Below are the code and all the weights of a small trained network. Each question names an input and a target symbol and asks about switching units off, where a switched-off unit gives its printed mean instead of its output.

import numpy as np


def w(rows, s, z=0):
    codes = np.array(rows[::2]) - 128.0
    scale = np.full(codes.shape[1], s)
    scale[-1] = z or s
    return codes * scale


def norm(h):
    return h / np.sqrt((h * h).mean(-1, keepdims=True) + 1e-5)


def f(y):
    return np.maximum(y, 0)


def softmax(a):
    e = np.exp(a - a.max(-1, keepdims=True))
    return e / e.sum(-1, keepdims=True)


def log_softmax(a):
    a = a - a.max(-1, keepdims=True)
    return a - np.log(np.exp(a).sum(-1, keepdims=True))


def net(x, mask):
    ids = ['αβδεζηστφψω'.index(c) for c in x.split()]
    T = len(ids)
    res = E[ids] + P[:T]
    r = norm(res)
    for j in range(2):
        rows = slice(3 * j, 3 * j + 3)
        q, k, v = (r @ M[0][rows].T for M in (Q, K, V))
        z = softmax(np.where(np.tri(T) > 0, q @ k.T / 3**0.5, -1e9)) @ v
        o = O[0][rows]
        res = res + np.where(mask[j], z, o[:, -1]) @ o[:, :-1]
    y = f(norm(res) @ A[0][:, :-1].T + A[0][:, -1])
    res = res + np.where(mask[2:14], y, B[0][:, -1]) @ B[0][:, :-1]
    return log_softmax(norm(res)[-1] @ U[:, :-1].T + U[:, -1])


Q, K, V, O, A, B = {}, {}, {}, {}, {}, {}
E = w([
[174,144,171,105],'α',
[144,140,105,179],'β',
[141,126,158,254],'δ',
[103,109,105,131],'ε',
[211,112,70,88],'ζ',
[148,138,109,182],'η',
[90,171,154,190],'σ',
[115,207,187,117],'τ',
[109,190,93,155],'φ',
[107,121,127,43],'ψ',
[177,67,168,122],'ω',
],0.027)
P = w([
[48,1,229,133],'0',
[68,20,214,138],'1',
[86,30,193,150],'2',
[95,51,186,142],'3',
[103,61,175,154],'4',
[104,73,168,145],'5',
[109,87,156,150],'6',
[115,101,149,148],'7',
[122,109,147,146],'8',
[136,115,137,139],'9',
[139,122,126,128],'10',
[161,133,115,124],'11',
[151,144,100,123],'12',
[122,124,125,103],'13',
],0.0052)
Q[0] = w([
[112,196,71,125],'h0',
[145,178,105,246],'h0',
[164,192,162,53],'h0',
[80,86,134,45],'h1',
[89,18,157,51],'h1',
[187,180,163,250],'h1',
],0.017)
K[0] = w([
[89,170,89,62],'h0',
[127,151,34,124],'h0',
[163,177,241,134],'h0',
[11,13,180,139],'h1',
[106,36,164,174],'h1',
[230,233,148,140],'h1',
],0.012)
V[0] = w([
[254,192,249,125],'h0',
[158,230,158,118],'h0',
[213,134,84,151],'h0',
[71,224,67,154],'h1',
[157,104,91,102],'h1',
[153,45,77,139],'h1',
],0.0071)
O[0] = w([
[77,181,124,43,252],'h0',
[120,94,53,29,152],'h0',
[120,91,132,31,127],'h0',
[40,242,27,192,92],'h1',
[124,22,1,180,104],'h1',
[69,21,121,182,112],'h1',
],0.0042,0.0027)
A[0] = w([
[17,112,75,150,197],'n0',
[251,175,164,32,111],'n1',
[130,95,145,132,24],'n2',
[193,236,169,113,104],'n3',
[102,162,196,94,189],'n4',
[203,98,103,128,107],'n5',
[50,114,228,156,96],'n6',
[130,221,66,122,1],'n7',
[174,140,116,160,43],'n8',
[248,139,100,159,28],'n9',
[205,53,64,113,147],'n10',
[118,155,113,161,152],'n11',
],0.013,0.0032)
B[0] = w([
[206,27,80,114,182],'n0',
[125,64,90,220,254],'n1',
[168,149,173,85,137],'n2',
[91,69,212,135,207],'n3',
[115,67,124,95,201],'n4',
[127,222,174,113,171],'n5',
[142,254,76,89,181],'n6',
[31,144,123,169,170],'n7',
[109,125,155,70,151],'n8',
[79,178,140,104,180],'n9',
[134,219,79,80,194],'n10',
[120,98,119,82,173],'n11',
],0.0098,0.0086)
U = w([
[122,157,116,118,129],'α',
[91,91,79,11,194],'β',
[131,214,157,84,233],'δ',
[169,159,103,150,180],'ε',
[19,129,35,164,50],'ζ',
[215,86,27,174,118],'η',
[182,205,21,67,180],'σ',
[184,177,158,253,134],'τ',
[249,144,185,76,141],'φ',
[132,44,179,176,251],'ψ',
[31,147,213,101,69],'ω',
],0.013,0.0021)

Each question gives the input, a string of symbols that net reads in full, and the target symbol t.
The units are the heads (3 rows each of Q, K, V and O) and the neurons (one row each of A and B). Each row of codes is followed by its name. A weight is (code - 128) times the scale printed after its matrix; where a second scale follows, it is the last column's (O, A, B and U).
mask holds one flag per unit, heads first, then neurons. A switched-off unit (its flag False) gives its mean, the last column of its rows in O or B, instead of its output. The means were averaged over made-up inputs and are rounded, as every weight is.
A unit's drop is (log p(t) with every unit on - log p(t) with that unit switched off) / (log p(t) with every unit on - log p(t) with every unit switched off).
The circuit of an input: a set's keep is (log p(t) with only the set's units on - log p(t) with every unit switched off) / (log p(t) with every unit on - log p(t) with every unit switched off). Starting from the 12 units with the biggest drops (on a tie, the unit counted first), units are removed one at a time, each time the one whose removal leaves the highest keep (on an exact tie, the one counted first), for as long as the keep stays at least 0.8.
circuit, biggest first: the units of the circuit, biggest drop first
k most important neurons: the k neurons with the biggest drops, biggest first
which heads matter: for each layer, one digit per head in row order, 1 if its drop is at least 0.15 and else 0, layers parted by /
drop of u: that unit's drop, to one decimal
input ζ α η ε β ζ σ, target σ: 4 most important neurons	[n6; n1; n3; n0]
input ζ η β φ δ ψ α α β τ δ σ, target ω: 3 most important neurons	[n3; n1; n10]
input ψ τ φ ω β, target ζ: circuit, biggest first	[h1; n11; n7]
input β σ β, target η: 2 most important neurons	[n3; n0]
input η σ ω σ τ σ τ β δ ω, target φ: circuit, biggest first	[n10; n5]
input ζ ψ β η, target σ: most important neuron	[n10]
input ε α β α ψ ψ ψ η, target δ: 2 most important neurons	[n1; n9]
input α ζ ψ β α β α τ φ β φ η, target ζ: circuit, biggest first	[h1; n7]
input β ψ ω ε ψ ω β, target τ: 2 most important neurons	[n1; n4]
input ε β η, target τ: circuit, biggest first	[h0; n1]
input ε β ω ζ ζ β, target σ: which heads matter	01
input τ α δ η δ ψ β η α, target ψ: which heads matter	00
input σ η φ α ω η ψ δ β σ α α ζ ω, target φ: 2 most important neurons	[n10; n5]
input ε α ω ψ β σ, target δ: circuit, biggest first	[n6]
input ω ψ η η ζ σ, target σ: 3 most important neurons	[n6; n1; n0]
input ζ δ ζ, target σ: 2 most important neurons	[n10; n1]
input ψ α ω ω α τ ψ η α η, target δ: which heads matter	00
input α ζ τ σ α η φ β, target ζ: 2 most important neurons	[n7; n1]
input η ε β ζ ψ α σ, target δ: 3 most important neurons	[n6; n1; n10]
input ψ β σ ε ε σ, target τ: which heads matter	10
input α ψ τ τ δ ζ η, target σ: 2 most important neurons	[n3; n10]
input ω ε τ ζ ψ ζ β, target σ: 2 most important neurons	[n1; n10]
input ψ ω η β, target η: drop of h0	0.1
input ε η η δ φ η β ψ σ ψ φ σ ψ η, target ζ: drop of h1	2.2
input α η β η α α α, target ψ: drop of n1	0.3
